Below is a small trained network, with its code and all its weights. Each question gives an input and a target symbol and asks what happens when units are switched off, that is, made to give their printed mean instead of their output.

import numpy as np


def w(rows, s, z=0):
    codes = np.array(rows[::2]) - 128.0
    scale = np.full(codes.shape[1], s)
    scale[-1] = z or s
    return codes * scale


def f(y):
    return np.maximum(y, 0)


def softmax(a):
    e = np.exp(a - a.max(-1, keepdims=True))
    return e / e.sum(-1, keepdims=True)


def log_softmax(a):
    a = a - a.max(-1, keepdims=True)
    return a - np.log(np.exp(a).sum(-1, keepdims=True))


def net(x, mask):
    ids = ['αγεζθλπτω'.index(c) for c in x.split()]
    T = len(ids)
    res = E[ids] + P[:T]
    r = res
    for j in range(3):
        rows = slice(3 * j, 3 * j + 3)
        q, k, v = (r @ M[0][rows].T for M in (Q, K, V))
        z = softmax(np.where(np.tri(T) > 0, q @ k.T / 3**0.5, -1e9)) @ v
        o = O[0][rows]
        res = res + np.where(mask[j], z, o[:, -1]) @ o[:, :-1]
    y = f(res @ A[0][:, :-1].T + A[0][:, -1])
    res = res + np.where(mask[3:7], y, B[0][:, -1]) @ B[0][:, :-1]
    return log_softmax(res[-1] @ U[:, :-1].T + U[:, -1])


Q, K, V, O, A, B = {}, {}, {}, {}, {}, {}
E = w([
[53,182,79,203],'α',
[40,69,72,179],'γ',
[167,215,46,176],'ε',
[124,135,9,117],'ζ',
[160,131,185,219],'θ',
[113,103,62,197],'λ',
[230,48,194,92],'π',
[48,138,140,246],'τ',
[189,202,186,255],'ω',
],0.0096)
P = w([
[124,149,96,131],'0',
[171,97,109,175],'1',
[114,159,96,117],'2',
[157,107,198,117],'3',
[103,159,106,124],'4',
[213,69,149,158],'5',
[101,158,108,123],'6',
[177,96,254,109],'7',
[89,156,115,128],'8',
],0.023)
Q[0] = w([
[96,179,252,63],'head 1',
[78,224,99,132],'head 1',
[165,134,239,104],'head 1',
[156,15,108,248],'head 2',
[63,203,154,19],'head 2',
[71,120,120,154],'head 2',
[131,156,96,67],'head 3',
[176,98,221,85],'head 3',
[138,197,209,70],'head 3',
],0.011)
K[0] = w([
[169,125,94,150],'head 1',
[79,135,110,152],'head 1',
[180,121,151,183],'head 1',
[228,3,228,76],'head 2',
[56,187,18,152],'head 2',
[103,147,135,134],'head 2',
[155,118,131,38],'head 3',
[159,98,96,147],'head 3',
[190,76,144,132],'head 3',
],0.017)
V[0] = w([
[228,220,96,175],'head 1',
[85,1,105,217],'head 1',
[67,142,148,139],'head 1',
[18,243,104,131],'head 2',
[145,123,90,141],'head 2',
[176,80,74,190],'head 2',
[187,161,231,185],'head 3',
[78,198,116,64],'head 3',
[194,167,141,88],'head 3',
],0.0089)
O[0] = w([
[197,89,127,7,254],'head 1',
[95,203,107,62,164],'head 1',
[92,190,150,137,97],'head 1',
[237,59,141,237,74],'head 2',
[121,133,167,156,158],'head 2',
[94,135,193,31,214],'head 2',
[193,183,61,5,143],'head 3',
[254,90,107,212,79],'head 3',
[169,61,79,29,124],'head 3',
],0.0077,0.0073)
A[0] = w([
[107,125,197,191,81],'neuron 1',
[133,98,23,223,246],'neuron 2',
[248,237,123,194,113],'neuron 3',
[112,138,7,187,53],'neuron 4',
],0.012)
B[0] = w([
[90,112,184,245,145],'neuron 1',
[94,83,54,194,253],'neuron 2',
[221,193,149,189,214],'neuron 3',
[167,3,142,65,152],'neuron 4',
],0.015,0.013)
U = w([
[119,93,156,143,134],'α',
[106,181,157,173,137],'γ',
[203,5,212,106,226],'ε',
[163,76,199,147,185],'ζ',
[155,170,58,130,47],'θ',
[130,155,147,147,225],'λ',
[78,202,7,134,3],'π',
[146,197,163,155,135],'τ',
[159,71,77,103,12],'ω',
],0.012,0.0055)

Each question gives the input, a string of symbols that net reads in full, and the target symbol t.
The units are the heads (3 rows each of Q, K, V and O) and the neurons (one row each of A and B). Each row of codes is followed by its name. A weight is (code - 128) times the scale printed after its matrix; where a second scale follows, it is the last column's (O, A, B and U).
mask holds one flag per unit, heads first, then neurons. A switched-off unit (its flag False) gives its mean, the last column of its rows in O or B, instead of its output. The means were averaged over made-up inputs and are rounded, as every weight is.
A unit's drop is (log p(t) with every unit on - log p(t) with that unit switched off) / (log p(t) with every unit on - log p(t) with every unit switched off).
The circuit of an input: a set's keep is (log p(t) with only the set's units on - log p(t) with every unit switched off) / (log p(t) with every unit on - log p(t) with every unit switched off). Starting from all 7 units, units are removed one at a time, each time the one whose removal leaves the highest keep (on an exact tie, the one counted first), for as long as the keep stays at least 0.8.
units of the circuit, in order: the units of the circuit, biggest drop first
most important unit: the unit with the biggest drop
top k neurons: the k neurons with the biggest drops, biggest first
drop of u: that unit's drop, to one decimal
input λ ε ζ θ ε, target θ: units of the circuit, in order -> neuron 3; head 2; neuron 2
input π λ π ε α ε α π τ, target γ: units of the circuit, in order -> head 3; head 1
input γ τ τ ε, target τ: units of the circuit, in order -> neuron 2; head 3
input θ ε ω θ π π π α, target π: units of the circuit, in order -> head 2; head 3
input λ τ α ε γ ε γ, target α: top 2 neurons -> neuron 2; neuron 4
input ε ω ζ, target ω: units of the circuit, in order -> neuron 2; neuron 4; head 2; head 3
input ε λ γ, target α: top 3 neurons -> neuron 1; neuron 4; neuron 2
input λ π γ α τ ε ε, target θ: top neuron -> neuron 2
input τ π ε γ, target π: top 2 neurons -> neuron 3; neuron 4
input π λ ε π τ, target γ: units of the circuit, in order -> head 3; neuron 1; head 1
input γ ζ ε ω π γ, target ω: top 2 neurons -> neuron 2; neuron 3
input λ ε α λ γ ε π λ α, target ζ: top 2 neurons -> neuron 4; neuron 1
input ε τ γ ε, target τ: top 2 neurons -> neuron 2; neuron 4
input λ π λ τ, target π: most important unit -> head 2
input ζ ε π, target ε: units of the circuit, in order -> neuron 2; head 2
input λ λ ω, target τ: top 3 neurons -> neuron 2; neuron 3; neuron 4
input ω π ε α, target π: top 2 neurons -> neuron 3; neuron 4
input λ ω τ π ω λ ω ε α, target ζ: top 3 neurons -> neuron 4; neuron 3; neuron 1
input ε γ γ λ, target γ: top 2 neurons -> neuron 2; neuron 4
input ε π ε τ π ω ε π ζ, target ω: top neuron -> neuron 2
input ζ α τ ε π τ ω, target τ: drop of neuron 3 -> 0.3
input ω π ε π, target π: drop of neuron 1 -> 0.0
input ε λ ε ζ ε τ π θ, target τ: drop of head 2 -> 0.1
